Below are the code and all the weights of a small trained network. Each question names an input and a class and asks about switching units off, where a switched-off unit gives its printed mean instead of its output.

import numpy as np


def w(rows, s, z=0):
    codes = np.array(rows[::2]) - 128.0
    scale = np.full(codes.shape[1], s)
    scale[-1] = z or s
    return codes * scale


def f(y):
    return y / 2 * (1 + np.tanh(0.7978845608 * (y + 0.044715 * y**3)))


def log_softmax(a):
    a = a - a.max(-1, keepdims=True)
    return a - np.log(np.exp(a).sum(-1, keepdims=True))


def net(x, mask):
    res = np.array(x, float).reshape(1, 5) / 4 @ E
    y = f(res @ A[0][:, :-1].T + A[0][:, -1])
    res = res + np.where(mask, y, B[0][:, -1]) @ B[0][:, :-1]
    return log_softmax(res[-1] @ U[:, :-1].T + U[:, -1])


A, B = {}, {}
E = w([
[80,155,132,173],'x0',
[159,82,180,192],'x1',
[6,162,196,129],'x2',
[112,190,78,119],'x3',
[168,178,212,110],'x4',
],0.012)
A[0] = w([
[79,221,80,10,166],'N1',
[47,113,77,227,168],'N2',
[125,245,150,102,255],'N3',
[105,106,181,120,132],'N4',
[149,99,158,224,198],'N5',
[80,51,110,71,149],'N6',
[204,97,52,151,171],'N7',
[90,173,101,60,181],'N8',
[62,80,177,166,202],'N9',
],0.011,0.0075)
B[0] = w([
[36,119,130,212,255],'N1',
[174,148,2,151,228],'N2',
[195,167,110,166,251],'N3',
[134,104,169,121,169],'N4',
[176,81,79,61,227],'N5',
[129,183,149,103,177],'N6',
[145,85,29,63,252],'N7',
[80,129,134,194,207],'N8',
[187,66,121,145,235],'N9',
],0.0096,0.011)
U = w([
[37,72,195,200,86],'0',
[2,146,97,126,131],'1',
[170,222,160,81,129],'2',
[85,165,56,236,156],'3',
[24,185,136,32,9],'4',
[138,70,44,80,144],'5',
],0.0098,0.011)

Each question gives the input, the list of numbers given to net, and the class t.
The units are the neurons (one row each of A and B). Each row of codes is followed by its name. A weight is (code - 128) times the scale printed after its matrix; where a second scale follows, it is the last column's (A, B and U).
mask holds one flag per neuron, in row order. A switched-off neuron (its flag False) gives its mean, the last column of its row in B, instead of its output. The means were averaged over made-up inputs and are rounded, as every weight is.
A unit's drop is (log p(t) with every unit on - log p(t) with that unit switched off) / (log p(t) with every unit on - log p(t) with every unit switched off).
The circuit of an input: a set's keep is (log p(t) with only the set's units on - log p(t) with every unit switched off) / (log p(t) with every unit on - log p(t) with every unit switched off). Starting from all 9 units, units are removed one at a time, each time the one whose removal leaves the highest keep (on an exact tie, the one counted first), for as long as the keep stays at least 0.8.
circuit, biggest first: the units of the circuit, biggest drop first
unit that matters most: the unit with the biggest drop
k most important neurons: the k neurons with the biggest drops, biggest first
drop when u is switched off: that unit's drop, to one decimal
input [6,3,-4,-5,8], class 2: 2 most important neurons -> [N7, N2]
input [-2,-5,6,-1,3], class 0: circuit, biggest first -> [N2, N7]
input [0,-5,-2,-4,1], class 3: circuit, biggest first -> [N5]
input [-6,4,3,4,4], class 2: circuit, biggest first -> [N1, N7]
input [-2,6,-1,2,6], class 2: circuit, biggest first -> [N7, N1]
input [-5,-1,6,-6,2], class 2: 2 most important neurons -> [N1, N8]
input [-5,1,5,-5,-1], class 0: 2 most important neurons -> [N7, N2]
input [1,-8,6,-5,3], class 0: circuit, biggest first -> [N2, N7, N1]
input [2,6,1,8,8], class 2: circuit, biggest first -> [N1, N2]
input [5,-7,-6,-2,-1], class 3: 2 most important neurons -> [N5, N1]
input [-2,-8,1,-7,3], class 0: 2 most important neurons -> [N2, N7]
input [-4,7,4,-8,4], class 5: 4 most important neurons -> [N5, N1, N9, N8]
input [6,2,-5,8,-1], class 5: 2 most important neurons -> [N7, N1]
input [7,-8,7,-6,-7], class 3: circuit, biggest first -> [N2]
input [-4,1,7,-2,3], class 0: 2 most important neurons -> [N2, N7]
input [1,6,-1,7,-1], class 5: 2 most important neurons -> [N1, N8]
input [5,3,-1,1,5], class 2: 2 most important neurons -> [N1, N7]
input [-7,-8,2,1,7], class 3: 2 most important neurons -> [N3, N1]
input [-3,-7,5,7,1], class 3: drop when N3 is switched off -> 0.4
input [-2,-3,4,-4,-2], class 0: unit that matters most -> N7
input [-6,-3,6,-3,-2], class 0: drop when N2 is switched off -> 0.2
input [-6,-1,1,1,-3], class 1: drop when N2 is switched off -> 0.2
